Here is a tiny trained network, its code and every weight. The questions are about switching its units off for an input and a target symbol, where a switched-off unit gives its printed mean instead of its output.

import numpy as np


def w(rows, s, z=0):
    codes = np.array(rows[::2]) - 128.0
    scale = np.full(codes.shape[1], s)
    scale[-1] = z or s
    return codes * scale


def norm(h):
    return h / np.sqrt((h * h).mean(-1, keepdims=True) + 1e-5)


def f(y):
    return np.maximum(y, 0)


def softmax(a):
    e = np.exp(a - a.max(-1, keepdims=True))
    return e / e.sum(-1, keepdims=True)


def log_softmax(a):
    a = a - a.max(-1, keepdims=True)
    return a - np.log(np.exp(a).sum(-1, keepdims=True))


def net(x, mask):
    ids = ['ΔΛβθμξσ'.index(c) for c in x.split()]
    T = len(ids)
    res = E[ids] + P[:T]
    r = norm(res)
    for j in range(2):
        rows = slice(2 * j, 2 * j + 2)
        q, k, v = (r @ M[0][rows].T for M in (Q, K, V))
        z = softmax(np.where(np.tri(T) > 0, q @ k.T / 2**0.5, -1e9)) @ v
        o = O[0][rows]
        res = res + np.where(mask[j], z, o[:, -1]) @ o[:, :-1]
    y = f(norm(res) @ A[0][:, :-1].T + A[0][:, -1])
    res = res + np.where(mask[2:10], y, B[0][:, -1]) @ B[0][:, :-1]
    return log_softmax(norm(res)[-1] @ U[:, :-1].T + U[:, -1])


Q, K, V, O, A, B = {}, {}, {}, {}, {}, {}
E = w([
[103,89,74,81,170,126],'Δ',
[156,136,125,104,173,175],'Λ',
[159,83,40,217,187,114],'β',
[111,107,93,89,211,185],'θ',
[114,140,80,98,202,110],'μ',
[106,109,6,85,149,115],'ξ',
[85,92,74,131,143,172],'σ',
],0.0022)
P = w([
[128,161,184,167,78,128],'0',
[101,129,126,86,206,3],'1',
[137,101,57,92,88,231],'2',
[102,124,130,78,199,7],'3',
[139,97,50,98,85,227],'4',
[98,119,130,74,191,13],'5',
[137,102,50,93,91,228],'6',
[104,117,130,65,191,14],'7',
[138,106,45,91,89,225],'8',
],0.0025)
Q[0] = w([
[137,142,104,103,49,210],'h1',
[95,143,142,129,80,106],'h1',
[91,113,168,128,197,1],'h2',
[143,157,221,178,75,97],'h2',
],0.0079)
K[0] = w([
[186,61,2,107,173,126],'h1',
[100,116,124,79,125,130],'h1',
[49,215,211,146,55,120],'h2',
[80,138,111,43,111,143],'h2',
],0.0083)
V[0] = w([
[39,39,82,65,157,130],'h1',
[252,96,36,124,191,94],'h1',
[32,181,132,4,110,98],'h2',
[106,115,111,234,141,72],'h2',
],0.0032)
O[0] = w([
[177,119,165,159,151,45,254],'h1',
[130,165,97,204,213,128,127],'h1',
[31,114,217,168,117,21,19],'h2',
[180,229,3,100,102,124,245],'h2',
],0.0039,0.00083)
A[0] = w([
[108,153,53,171,91,58,42],'n1',
[57,105,218,86,80,75,119],'n2',
[56,48,154,101,126,32,36],'n3',
[111,95,122,93,45,181,254],'n4',
[96,228,100,132,93,210,161],'n5',
[116,120,96,235,114,210,251],'n6',
[87,126,58,67,117,2,175],'n7',
[121,194,141,55,218,136,106],'n8',
],0.0033,0.0021)
B[0] = w([
[33,146,131,107,103,234,142],'n1',
[130,130,2,145,134,168,178],'n2',
[190,118,69,142,47,142,187],'n3',
[120,136,163,160,210,63,209],'n4',
[170,87,99,183,158,45,188],'n5',
[136,194,150,61,55,93,236],'n6',
[140,171,241,166,129,192,254],'n7',
[127,82,102,230,72,136,184],'n8',
],0.0036,0.0032)
U = w([
[171,24,140,170,48,149,86],'Δ',
[202,183,230,43,126,142,8],'Λ',
[201,178,37,124,144,129,207],'β',
[59,72,124,77,205,147,181],'θ',
[106,168,172,214,195,55,93],'μ',
[76,182,149,170,68,218,84],'ξ',
[102,114,114,73,74,2,168],'σ',
],0.0075,0.0014)

Each question gives the input, a string of symbols that net reads in full, and the target symbol t.
The units are the heads (2 rows each of Q, K, V and O) and the neurons (one row each of A and B). Each row of codes is followed by its name. A weight is (code - 128) times the scale printed after its matrix; where a second scale follows, it is the last column's (O, A, B and U).
mask holds one flag per unit, heads first, then neurons. A switched-off unit (its flag False) gives its mean, the last column of its rows in O or B, instead of its output. The means were averaged over made-up inputs and are rounded, as every weight is.
A unit's drop is (log p(t) with every unit on - log p(t) with that unit switched off) / (log p(t) with every unit on - log p(t) with every unit switched off).
The circuit of an input: a set's keep is (log p(t) with only the set's units on - log p(t) with every unit switched off) / (log p(t) with every unit on - log p(t) with every unit switched off). Starting from all 10 units, units are removed one at a time, each time the one whose removal leaves the highest keep (on an exact tie, the one counted first), for as long as the keep stays at least 0.8.
units of the circuit, in order: the units of the circuit, biggest drop first
top k neurons: the k neurons with the biggest drops, biggest first
which heads matter: for each layer, one digit per head in row order, 1 if its drop is at least 0.15 and else 0, layers parted by /
drop of u: that unit's drop, to one decimal
input μ Δ Λ β, target ξ: units of the circuit, in order : h1, n7, n1
input Λ σ θ μ, target θ: which heads matter : 11
input μ σ β σ, target ξ: which heads matter : 01
input θ θ β β θ Δ, target Δ: which heads matter : 01
input ξ β Δ β Λ σ, target μ: top 2 neurons : n7, n6
input ξ μ θ θ β Λ μ μ, target μ: which heads matter : 00
input θ σ β σ, target Δ: which heads matter : 01
input ξ θ Δ ξ θ Λ μ, target μ: which heads matter : 11
input Λ σ Λ Λ Λ σ ξ Λ Δ, target Δ: which heads matter : 11
input Λ σ θ, target θ: which heads matter : 01
input Λ β σ β Λ Λ ξ σ, target θ: which heads matter : 10
input β Λ β μ Λ μ, target β: which heads matter : 01
input μ Λ Λ β β ξ Λ θ, target ξ: which heads matter : 11
input μ σ Δ Λ, target ξ: which heads matter : 11
input Δ ξ ξ Δ σ β Λ Λ, target σ: units of the circuit, in order : h2, h1
input σ Δ β Λ ξ σ β Δ, target Λ: units of the circuit, in order : n7, h1
input θ β Λ Λ Λ θ, target Δ: top neuron : n3
input θ σ Λ σ ξ, target ξ: top 2 neurons : n1, n7
input Δ μ β μ μ Λ, target σ: top 3 neurons : n2, n3, n8
input σ Λ Λ Λ Λ ξ σ, target σ: top neuron : n6
input β Λ β μ β θ, target β: drop of h2 : 1.5
input σ σ Λ θ Δ θ Λ β, target Λ: drop of h2 : 0.1
input ξ Λ ξ Λ σ, target σ: drop of n7 : 0.5
input ξ β Λ θ, target μ: top neuron : n7
